Below are the code and all the weights of a small trained network. Each question names an input and a class and asks about switching units off, where a switched-off unit gives its printed mean instead of its output.

import numpy as np


def w(rows, s, z=0):
    codes = np.array(rows[::2]) - 128.0
    scale = np.full(codes.shape[1], s)
    scale[-1] = z or s
    return codes * scale


def norm(h):
    return h / np.sqrt((h * h).mean(-1, keepdims=True) + 1e-5)


def f(y):
    return np.maximum(y, 0)


def log_softmax(a):
    a = a - a.max(-1, keepdims=True)
    return a - np.log(np.exp(a).sum(-1, keepdims=True))


def net(x, mask):
    res = np.array(x, float).reshape(1, 8) / 4 @ E
    u = 0
    for l in range(2):
        y = f(norm(res) @ A[l][:, :-1].T + A[l][:, -1])
        res = res + np.where(mask[u : u + 9], y, B[l][:, -1]) @ B[l][:, :-1]
        u += 9
    return log_softmax(norm(res)[-1] @ U[:, :-1].T + U[:, -1])


A, B = {}, {}
E = w([
[49,88,2,168,165,120,78,71,53,186,138,156],'x0',
[121,133,126,125,116,117,152,133,115,139,117,127],'x1',
[123,82,122,173,97,164,176,94,163,143,146,84],'x2',
[104,69,150,79,218,65,175,184,204,230,147,144],'x3',
[219,167,69,117,75,29,75,118,136,168,192,29],'x4',
[49,196,81,95,71,190,113,211,184,142,168,109],'x5',
[119,138,128,129,121,116,144,129,123,133,117,127],'x6',
[169,103,107,187,102,122,139,205,105,146,124,162],'x7',
],0.0088)
A[0] = w([
[67,188,130,84,143,138,108,14,141,121,156,108,81],'L0N1',
[125,151,141,67,148,63,35,189,73,104,91,150,28],'L0N2',
[189,105,72,226,105,132,138,254,122,145,118,173,36],'L0N3',
[112,227,107,89,156,30,67,182,110,88,100,208,95],'L0N4',
[82,178,72,122,72,165,133,138,169,162,175,171,35],'L0N5',
[111,155,85,131,110,164,149,166,179,115,174,117,3],'L0N6',
[153,110,113,106,122,73,116,141,148,175,153,99,76],'L0N7',
[104,79,115,222,66,151,205,75,198,148,179,69,48],'L0N8',
[79,124,155,3,147,130,141,70,136,120,113,53,57],'L0N9',
],0.0083,0.0065)
B[0] = w([
[165,124,65,154,109,95,116,163,173,123,57,161,240],'L0N1',
[75,124,162,98,95,114,124,62,166,113,135,133,172],'L0N2',
[160,130,55,130,112,81,108,96,247,84,35,150,238],'L0N3',
[93,13,205,107,44,171,93,114,133,154,124,97,237],'L0N4',
[123,102,129,125,207,61,105,187,62,64,120,53,225],'L0N5',
[139,73,135,100,197,64,123,168,63,48,124,101,171],'L0N6',
[97,172,124,97,130,105,178,98,112,143,160,187,222],'L0N7',
[63,50,243,41,37,129,43,91,126,142,113,150,252],'L0N8',
[180,96,71,170,106,105,109,164,214,98,93,170,224],'L0N9',
],0.011,0.0037)
A[1] = w([
[165,174,82,182,113,106,119,142,184,112,88,172,141],'L1N1',
[63,112,158,180,209,218,192,167,137,88,87,178,89],'L1N2',
[239,208,238,47,76,156,239,184,176,87,135,82,4],'L1N3',
[77,120,150,74,241,104,197,188,215,239,168,130,1],'L1N4',
[23,125,38,188,122,77,123,95,44,218,127,122,216],'L1N5',
[222,176,87,103,54,17,79,119,126,195,247,40,51],'L1N6',
[226,81,187,179,175,25,177,2,90,106,135,137,11],'L1N7',
[127,252,122,166,42,207,97,79,54,34,84,70,49],'L1N8',
[67,182,67,77,79,168,135,220,184,106,206,88,68],'L1N9',
],0.0086,0.0036)
B[1] = w([
[152,146,132,103,156,119,151,87,195,156,91,106,202],'L1N1',
[107,240,94,33,60,158,162,78,116,94,135,116,222],'L1N2',
[145,109,24,134,174,196,10,98,91,210,147,89,253],'L1N3',
[179,125,151,226,81,67,144,120,120,127,199,174,227],'L1N4',
[193,133,140,130,167,191,82,132,153,168,131,70,251],'L1N5',
[72,197,143,74,108,219,201,91,124,89,102,213,255],'L1N6',
[61,128,139,135,150,95,139,235,89,50,97,62,220],'L1N7',
[140,86,156,184,150,31,196,163,175,194,234,198,234],'L1N8',
[116,88,167,186,187,69,181,157,30,49,28,72,202],'L1N9',
],0.012,0.0076)
U = w([
[64,130,146,143,192,74,163,229,43,38,87,44,121],'0',
[75,249,111,56,84,204,218,72,104,107,147,205,8],'1',
[163,116,151,228,109,41,174,138,155,176,237,210,32],'2',
[174,136,71,141,189,219,44,119,119,207,140,75,254],'3',
[158,108,82,122,100,83,128,108,236,86,13,157,112],'4',
[57,34,239,81,32,151,80,110,127,139,122,141,56],'5',
],0.018,0.0032)

Each question gives the input, the list of numbers given to net, and the class t.
The units are the neurons (one row each of A and B). Each row of codes is followed by its name. A weight is (code - 128) times the scale printed after its matrix; where a second scale follows, it is the last column's (A, B and U).
mask holds one flag per neuron, layer by layer. A switched-off neuron (its flag False) gives its mean, the last column of its row in B, instead of its output. The means were averaged over made-up inputs and are rounded, as every weight is.
A unit's drop is (log p(t) with every unit on - log p(t) with that unit switched off) / (log p(t) with every unit on - log p(t) with every unit switched off).
The circuit of an input: a set's keep is (log p(t) with only the set's units on - log p(t) with every unit switched off) / (log p(t) with every unit on - log p(t) with every unit switched off). Starting from the 12 units with the biggest drops (on a tie, the unit counted first), units are removed one at a time, each time the one whose removal leaves the highest keep (on an exact tie, the one counted first), for as long as the keep stays at least 0.8.
circuit, biggest first: the units of the circuit, biggest drop first
most important unit: the unit with the biggest drop
k most important neurons: the k neurons with the biggest drops, biggest first
k most important neurons of layer l: the k neurons of layer l with the biggest drops, biggest first
input [-7,-8,-6,-3,7,-8,2,-2], class 0: 2 most important neurons => (L1N7, L1N2)
input [-7,-1,-2,-3,-1,6,-2,0], class 3: circuit, biggest first => (L1N3)
input [-4,4,3,3,-7,7,6,-7], class 0: 4 most important neurons => (L1N9, L1N6, L0N5, L0N3)
input [6,4,2,-2,0,-4,1,-8], class 4: 4 most important neurons => (L0N1, L1N3, L0N9, L1N1)
input [-4,-2,8,5,-7,-8,6,3], class 0: 2 most important neurons of layer 1 => (L1N7, L1N6)
input [3,-5,-2,-5,3,5,-1,3], class 0: 2 most important neurons of layer 1 => (L1N9, L1N4)
input [1,-7,-8,8,5,7,-7,-6], class 2: 3 most important neurons => (L1N4, L1N7, L0N8)
input [2,5,-6,-7,5,0,-7,-8], class 4: 4 most important neurons of layer 1 => (L1N4, L1N1, L1N6, L1N2)
input [-7,-3,0,5,-5,4,-2,-6], class 3: 2 most important neurons => (L1N3, L1N6)
input [6,6,-6,7,-3,6,6,-7], class 2: 3 most important neurons => (L1N4, L1N7, L1N3)
input [7,-5,8,-8,-7,4,-8,4], class 2: 3 most important neurons => (L1N8, L1N6, L1N3)
input [6,2,7,7,6,-8,1,4], class 0: 3 most important neurons => (L1N7, L1N8, L1N3)
input [-4,-8,7,2,-5,-4,-4,5], class 5: 2 most important neurons => (L0N8, L1N6)
input [-5,7,-6,-6,2,8,-8,-5], class 0: circuit, biggest first => (L1N9)
input [-4,-4,1,6,2,-3,4,7], class 4: 3 most important neurons => (L0N3, L1N8, L1N1)
input [4,3,-2,-6,7,7,4,-4], class 0: 2 most important neurons => (L1N9, L0N5)
input [-6,2,7,3,6,5,8,7], class 4: 2 most important neurons of layer 1 => (L1N2, L1N9)
input [-6,-6,1,1,5,5,4,0], class 3: 2 most important neurons => (L1N3, L1N7)
input [7,2,2,-8,-5,0,3,3], class 2: 3 most important neurons of layer 1 => (L1N8, L1N3, L1N6)
input [-6,-6,2,7,8,5,7,1], class 1: 2 most important neurons => (L1N6, L1N8)
input [-3,5,3,8,5,8,1,-8], class 0: 3 most important neurons of layer 1 => (L1N9, L1N8, L1N6)
input [8,3,-4,7,-1,-8,4,1], class 0: most important unit => L1N7
input [-2,-2,-6,-7,1,-6,5,-4], class 2: 2 most important neurons of layer 1 => (L1N8, L1N9)
input [5,7,-3,-3,4,-5,-3,2], class 0: 2 most important neurons of layer 1 => (L1N7, L1N3)
input [-7,7,5,-3,3,4,8,-8], class 4: 4 most important neurons of layer 0 => (L0N9, L0N1, L0N8, L0N7)
